Each row has a name. Each piece below is followed by the name of the row it came from. Each question is about the rows just above it.

<60>: 110; -516; 330; -272; 534; 285; 143; -88; 604; 279; 138; 165; -241; 169; 216; -104; 633; -560; 303; 219; -15; -166; -117; -162
<37>: -158; -183; 141; 39; 452; 198; -204; 301; 533; 57; 36; 190; 3; 511; -376; -197; -124; -543; 126; 227; -471; 265; -221; -490
<161>: 618; -184; 133; -88; 336; 300; -54; 323; -117; 158; 253; 340; -365; -650; 575; 136; 56; 39; -31; -138; 432; 41; 88; 163
<211>: 224; -279; 529; -17; 233; -152; 186; 127; -713; 238; 198; 259; 61; -784; 144; 184; -257; 173; -264; -157; 77; -279; 541; 147
<99>: -303; -184; 372; -51; 36; 235; 102; -273; -80; 236; -25; -307; 2; -450; -612; 362; 175; -358; 254; -390; 68; -816; 259; 144
<182>: -225; 449; -136; 265; -152; 43; -25; -80; 2; -612; -307; -273; 236; 102; -450; 51; -600; 171; -150; -405; -3; 3; 192; -93
<124>: 357; -433; -63; -105; 374; 113; -371; 126; 186; 239; 19; 153; -346; 382; 24; -353; 442; 95; -324; 355; -68; 324; -145; -327
<144>: -88; -183; -52; 269; 72; 129; -393; 412; -140; -288; 178; -211; 184; -380; -439; 171; -454; -149; -738; -243; -644; -54; 313; -300
<126>: 618; -184; -448; 132; 336; 24; -54; 323; -117; 158; 253; 340; -365; -650; 575; 136; 56; 39; -31; -138; 432; 41; 88; 163
<177>: -117; 159; 529; -17; 233; -152; 186; 127; -713; 238; 198; -205; 61; -784; 270; 184; 55; 173; -264; -157; 77; -279; 541; 147
<159>: 380; -284; 424; -16; -11; -87; 257; 524; -459; 624; -14; 339; -61; -246; 177; -609; 28; 190; 99; 173; 75; 255; -157; -228
<52>: -308; 357; -96; 89; -254; 183; 108; -54; 525; -572; -452; -69; 283; 541; -509; -208; -503; 1; 130; -270; -34; 41; -246; -208
618; -184; -448; 132; 336; 24; -54; 323; -117; 158; 253; 340; -365; -650; 575; 136; 56; 39; -31; -138; 432; 41; 88; 163 -> <126>
72; 129; -393; 412; -140 -> <144>
24; -353; 442; 95; -324; 355; -68; 324 -> <124>
192; -93 -> <182>
Where do 110; -516; 330; -272 appear? -> <60>
525; -572; -452; -69; 283; 541; -509; -208; -503; 1; 130; -270 -> <52>
Where do -25; -80; 2; -612; -307; -273; 236; 102; -450 appear? -> <182>

<144>: 61; -514; -91; 473; -36
<182>: 413; 210; 721; -180; -216
<52>: 116; 228; -474; 482; 192
<161>: -350; -653; 375; 98; 532
<124>: 118; 154; -23; -176; -567
<60>: -615; -392; -426; -132; 102
<126>: 57; 491; -32; -280; -424
<37>: -368; 299; -390; -48; -251
<99>: 555; -349; -32; -424; -280
<211>: 558; 77; -347; 789; 88
<177>: -512; -448; 310; 15; 514
-32; -280; -424 -> <126>
Which row holds -32; -424; -280? -> <99>

<52>: 3; -535; -310; -782
<124>: -48; -20; -84; -363
<177>: -59; -610; -408; -514
<144>: -20; -84; -48; -19
Which row holds -20; -84; -48? -> <144>
-48; -20 -> <124>

